Known rows, with every step that occurs:
danal losi dimegup mame fesa: [ 234  168  201   23   -2  125   62  107  -19  261  120 -150   -4  120
  137  -15   50   99   48 -348   41  176  245  -86  100  157 -197   99
 -151  -83  157   65 -194  -34    6 -277  -68 -317  -25 -194  -89   36
   52]
tetiv zakur danal losi dimegup mame fesa vefiz: [  23  193  292  -91   10 -432  224   62  171  316  254   79  270  -18
 -128   62  -41  -55  -69 -220  -62  -52   81   56  260 -223 -160  104
 -113   99 -116  108 -351    4  -71  -43   -8   18 -108   94  207   -5
 -263]
tetiv fesa danal losi dimegup: [-171 -181  130  -10 -144  298  192  119   88   94  170  165  -55  -10
   31 -165  254 -135   95    1  108  425  107  -54   44  277 -126  275
  176  -27 -187   95  247  270  153  -96 -318   47 -317  -78  230   74
 -230]
zakur tetiv fesa mame dimegup danal: [ 121  -32 -398  -94 -239 -333 -175  411  -37  -18   63   -1 -258 -164
 -103 -125  131   13   61  260  106   -1 -238   94 -174  -39  -51 -132
  -98  204 -113 -318  126   91 -148  290  224  408  -64  133  212  116
  353]
mame tetiv zakur danal: [-102  -18   53  -40   25 -131  -32  213  -30  168  -87  -90  390  -49
  -66 -312 -215   -1   37  233  -56    0  186  -49 -105 -246  283   18
 -170  -93  287 -238   68  105 -283   64  374   34   91  467  -54  -44
  342]
danal losi dimegup fesa: [  39   29  -99   95   65  496    9 -145   42   88   38   29  -53  144
   73  -68  229   93  -80 -260  -82  390  409 -108    0  403  -18   84
 -258 -214   88   -9   64  -47  134  -55 -272 -227 -178   -4 -289  172
  105]
tetiv losi danal dimegup zakur: [ -24  -27   33  184  -90  391  -81   -4  121 -222 -137  -50 -287 -209
  200   14   20  415 -155  -53  265   88  -51 -142 -200   34   29  -18
  -63 -469  181  274 -168  153   48 -115  -94 -306  206  -22   15   72
  -83]
losi danal dimegup zakur: [  21   42  -55  235  122  390 -164   25    1 -131 -352 -140 -326  -42
  302   42   -1  361    6   65  226    1  278  -91 -156  137 -145   58
 -162 -508  227  224 -290  118   39   -5  -11 -252  127  -51   91 -106
  131]
zakur danal losi dimegup: [  82  -43   92   91  113  326  185 -143  203  307  147   -4   66  163
    6   70  223  -57   89 -133 -127   55  463 -107  -72   10  -73  118
  -68 -250  175   -8   24   25   33   41 -198 -168 -239  178 -140   86
  109]
losi danal dimegup zakur vefiz tetiv fesa: [ -26 -312  -69  -23  112   95 -118   23   23 -178 -234 -130   48  -66
  189  -32    1  168 -150    2  271 -115 -231   85  -71  295  -31 -110
 -133   -7   37  200 -130   13   79   99   37  148  113 -128  107   30
  -48]
dimegup fesa vefiz tetiv zakur danal losi: [-236 -179  -11  -59   58 -306    7 -212  223  260  124   74  342   58
 -139   79    2 -245 -278   15 -132   55  273   49   66  184  280  -54
  -47  192 -163   51  132 -156  -80  166   73  260  -36  394  -48  130
   44]
tetiv losi dimegup mame: [  -6   62  104  -87 -224  218   80  141 -157 -130   44 -174   31   53
  216  -15   81  -32  -79 -390  -76   64   11  -55 -271    3  -61  -10
    1 -171   92 -174 -107  103  198 -208   37 -236   23    2 -249  101
 -111]
vefiz tetiv zakur danal losi dimegup mame: [ -17 -135   60  -86   12 -226  212 -204  137  267  -13 -247  365  195
  -79   61  -85 -216 -169 -224 -378  -79  235  -28 -148   17   -5    2
 -106    7   85  152 -220   32   51  -12  172   25  -49  444 -175  216
 -111]
fesa mame tetiv vefiz zakur: [-146   84 -101  200  153 -115  -74  181 -392 -102  -95  -94  -92 -116
   58   54 -111  -44   90  337 -176   83 -189  -92  -29 -163  460 -181
  310  265   -2 -112  159  -79 -156 -201   25  282  148  -37   69 -371
  218]
tetiv zakur danal dimegup fesa: [ -96   31  -44  -51  178  -69 -239  -24  101   68 -216 -103  263  -12
  -48 -168  -79  126 -264  190   70    5  186  151  -54   21   62  125
 -340 -149   97  -20  -83   87  -88  199  200  -29   43  367   92  259
  170]
fesa danal losi dimegup mame vefiz: [ 133   35   89   59  -81  192   37   73  103  184  147  -78  -43  243
   45   81   43 -136   79 -177 -143  244  344  -25  204  225 -367   15
   21 -160   62  -18 -213 -109  182 -249 -101 -232  -40 -269 -113 -195
 -264]
tetiv vefiz mame fesa danal losi dimegup zakur: [  25  130  251   54  -26  -99  119 -204   62  -36  101   95  -65    5
    7  281  -43 -129   38 -194  109   63  -65 -126  143  -61  -15   74
  177  375 -168  305   90  122  125 -152  -43  -88 -171 -454  114  -20
 -324]
losi dimegup zakur tetiv: [ 132  126 -157  -86   72  267   76  -56  -32  -68 -224 -138 -163  180
  146   98  -30   43  115 -209 -113 -142  316 -169 -263    1 -106   35
 -320 -293   92 -218  -26  224   25  297  235  -69 -141   26 -366 -148
  313]
vefiz mame dimegup fesa danal: [ -35  104 -129   17  -49 -115 -311  -66 -228  -74  -92  -60   49  188
 -109  -12  123 -361   19  -26   42  -67  145   92   43   45  -67  -90
  -39  214    0 -170  215   70  111  -32  154  -47  132 -158  -16  -72
   41]
vefiz mame tetiv losi dimegup: [  12   78  -43  -38 -200  232  108 -204 -243 -133   82    9   89  -92
 -100 -149  -31  -87   75 -363 -203   90 -273 -223 -201 -127  316  -55
   44  173  124 -179  192    1  154 -323  -68 -281  127   83 -261    2
 -140]
fesa vefiz losi danal dimegup mame tetiv zakur: [  -2  119   64   53   65 -138  194    9 -134  -63  -36  104   37 -181
 -193    9 -248  176  137  204 -139  -93 -124  -96  258 -251  -36   23
  219 -196   28  238 -379 -152  -92 -181 -128  -11  361  174  152 -187
 -194]
zakur tetiv fesa vefiz mame dimegup losi danal: [ 251  -27 -295 -141 -133 -124  222  100   11 -439  333  173 -115 -211
 -214  -58  252 -175   62  -97  -45 -378 -329   34   40 -295 -139  -26
   47  129 -171   66   25 -200   54  275 -126  115   27  151  -54  170
   70]
losi danal dimegup mame fesa vefiz zakur tetiv: [ 234  277   98   44  106 -202   58   67  -92   83  -51  -67 -204 -131
 -100   18  105  102   67   42   33 -270 -137  -34  271 -120 -446  -25
   54    4 -125  193 -560  -60 -179  -35 -236    4  284 -121   41 -459
  -51]
vefiz tetiv fesa danal dimegup: [-281 -320    8  -54  -21  -26 -157   79  -44   63 -194  -64   15  -40
  116  -92  -42 -290    7  216  253   95 -126   86 -171  486   42  195
  285  218 -194   -5  354  199  105  -62   49  202  -22   31  484   19
  -43]
mame tetiv losi danal dimegup: [  10  -86  -11  180 -195  400    8   11   74  -88   -5  104  -72 -382
  -65 -300   27  321    9   27  125  216 -227 -252  -34   61  119  -49
   48 -302  280   21    1  -36  -31 -302 -314 -277  243  197   42   21
  -48]
mame vefiz zakur danal dimegup: [ 173    8  -33  225  499  117 -253    2  -38  228  -49 -315  -57  128
   16   67 -186   86  -20  215  -11 -144   18  143 -100  -51   69   28
  -44 -119  288   99 -244 -129 -202  -74   33 -220  267  -58  -90 -304
  181]
losi danal dimegup fesa tetiv vefiz: [-261 -126 -187  100  -57  165 -134  -55   70 -316 -277  151  -81 -225
  110 -131  129  143  -47  236   61  123  -94  113  101  209 -180  -48
   96 -103 -113 -105   -2 -219  131  122 -348   62 -362   17  207  168
 -193]
zakur vefiz mame tetiv fesa: [  41 -149   64 -236   -3    3  -94  209 -329  -87  116 -115  369  -21
    5 -291   24  -82  133   47   48  -30 -243   36   86 -139  224  -95
   16  369   90 -246  296 -185  -11  -56  175   70  149 -126  -95  -65
  163]
mame tetiv fesa danal: [-263 -129   81 -118 -218  -44  -41  415 -149   35  -28   97  110 -103
   12 -407  -16 -178  181  249  237  254   17  -50   -6  189   71  129
  144  117  -59 -271  343  198  -59  -70  139  121   19  -10  245 -110
  159]
losi danal dimegup fesa vefiz tetiv: [-183  -77 -231  118   21  139 -159 -227  -39  -80 -235  134  -94  -76
   98   44  153 -102 -134  -65   65   15  125   29  -23  546  -84  -75
    6   16 -161  -30 -150 -191  171    4 -299   99   52   98  136 -100
  -60]
tetiv zakur danal losi dimegup fesa vefiz: [-165   55   -7  -27   82  -64  175 -201  227  145  172  256  222    3
 -184   17  142  -58 -201 -134 -181  160  257   40  161   19   17   87
 -217  -32 -179   41  -88  -14   51  181 -213  112 -264  281    8  125
 -213]
tetiv losi dimegup danal: [ -10   54  -64  164 -244  373   39  194    6  -64   68   14 -138  -96
  204 -117  216  164 -117 -240  133  329  -47  -44 -431  270   14  -28
  -15  -45  103 -152  -38  165   91 -130  -61 -180 -105   90 -274  152
  -81]
tetiv vefiz fesa mame: [-182  -51   79   50   17  -83 -167  173 -322  -99   41   72 -110  162
  378  139   -3 -221   14  310  -94   54   -2  280 -160 -173  379    3
  328  225 -167 -133  299   52  -50  -73   97  493 -143  -51  169  -55
  257]
losi danal dimegup mame tetiv: [ 107   52  -26   95  -76  130  -68  135 -103   -5 -260 -137  -52 -131
   52 -213  -24  230  111   34   -2  -37  152 -165   41  117 -272  -50
  -85 -347  295   -1 -382 -177   49 -211  -62 -276  303  121   73  -98
  100]

Rows:
[ 213  -84  -42 -101   69  172  262 -379   81 -182  118  -89 -123   25
   -8  361  -30  -30   77 -190 -312 -160   11 -268 -117 -280   50    9
   68   73  -24  184  157 -104  153  211  -26  -23 -251  -50 -350  117
   37] => danal losi dimegup zakur tetiv vefiz mame
[  37   11 -107   10  -15 -160  -25 -177   22 -228 -165  182 -379  -23
   82  231  -23  109  -37  311 -128 -230 -144  101   -5 -268   -3  -55
   49  -46 -232  196 -116   95  -32  239  -29  456  -42   16  179  -16
   91] => losi danal dimegup zakur tetiv vefiz fesa mame
[ -66 -136   32   87  137 -333 -176   22   29  -54  135    0   58  243
    1  109 -193  106  -89  -85   40 -244 -513  364  107 -268  322 -350
  -64   51  106  -26  480  -33 -121  -18  256  153  -12 -349 -107  -88
 -156] => mame dimegup zakur vefiz fesa tetiv losi
[  49  164  161  -58   77 -255 -244 -208   96  -33  -26 -119  110  -28
  -54  157 -120  266  -63 -135  261 -212 -544  130  347 -208  147 -219
  -57  321  -44   44  266 -174   -1 -134  189 -236  113 -482  156  -67
 -386] => danal dimegup zakur vefiz mame fesa tetiv losi
[  -3 -216  274  -32  -10 -142  154  -48  241   97  207  147 -112  212
   38  229  -47 -137    9  265  -48  -29  157    2   62 -116   61   55
  264   44 -155  257  422  111 -130  215  125  344 -180 -131 -175    6
  179] => dimegup zakur tetiv vefiz fesa danal losi
[  73   55  167  -69   42 -230  -83   96  217  -11 -127   38  -85 -163
   14  180 -201   32   58  220  354 -197 -133  -71  121  -31 -159   76
   75  133  -91  -37  184  165 -136  225  233  133  -91 -269  289 -107
  140] => mame fesa danal dimegup zakur tetiv vefiz
[-120   -3 -271   25 -364  -45 -143 -221  -72 -330   12   94  -14 -108
 -228 -216  202  -59  -84 -178  -81   13 -341   71   65 -170   22 -289
  -30   83  -35 -106   96  -97   99  -75 -192 -156    7    7 -160  182
 -344] => vefiz mame dimegup fesa tetiv losi danal
[ 247   45  113 -101  292 -198  -81   37   15  161   50 -283  221  198
 -108  138 -448   70  -30  228 -136 -260   49  203   27 -394   10   89
  -22 -181  254  127 -387 -140 -225   11  364 -181  340  102 -116   86
   97] => tetiv zakur danal dimegup mame vefiz losi
[  88  -82  145 -185   42 -104  -93  239 -104   33  104  -88  -50  143
  -26   42 -262  -99  113  244  163   -7 -126  206  129   56 -190  202
  285   25  -94   95 -109  -53   -1 -120  127  -92  265 -371  179   21
  -88] => tetiv fesa danal dimegup mame vefiz losi
[ -48  195  123  -88  167 -399  245 -169   80   28  -33  166   86  162
  -90  307 -291  -91  161  -71   22 -370 -122  118   27 -353   59   20
   83  221 -119  -89   11   86 -168  266  197   18 -350 -283  -50   87
  -51] => mame fesa tetiv vefiz losi dimegup zakur danal
[  77   24 -128 -189  -80    9  365  125  -51  -23  253  295 -189  -32
  -99   45  154  -93  198    8   -1  -14 -141   25 -195   50 -155  148
  206  218 -347 -156   -2   69  -43  352 -129  292 -240   26 -195   57
   67] => zakur tetiv fesa vefiz losi dimegup danal
[  18  251 -227  -35  -87 -151   70 -352  175  305   36  275   90   89
 -400  -35  211  -34  -50 -151 -302  142  374 -164  287  144   54 -133
 -385   49  -72 -214  -34 -153   80   46 -167  -18  -24  203  -18  128
   66] => zakur danal losi dimegup fesa mame tetiv
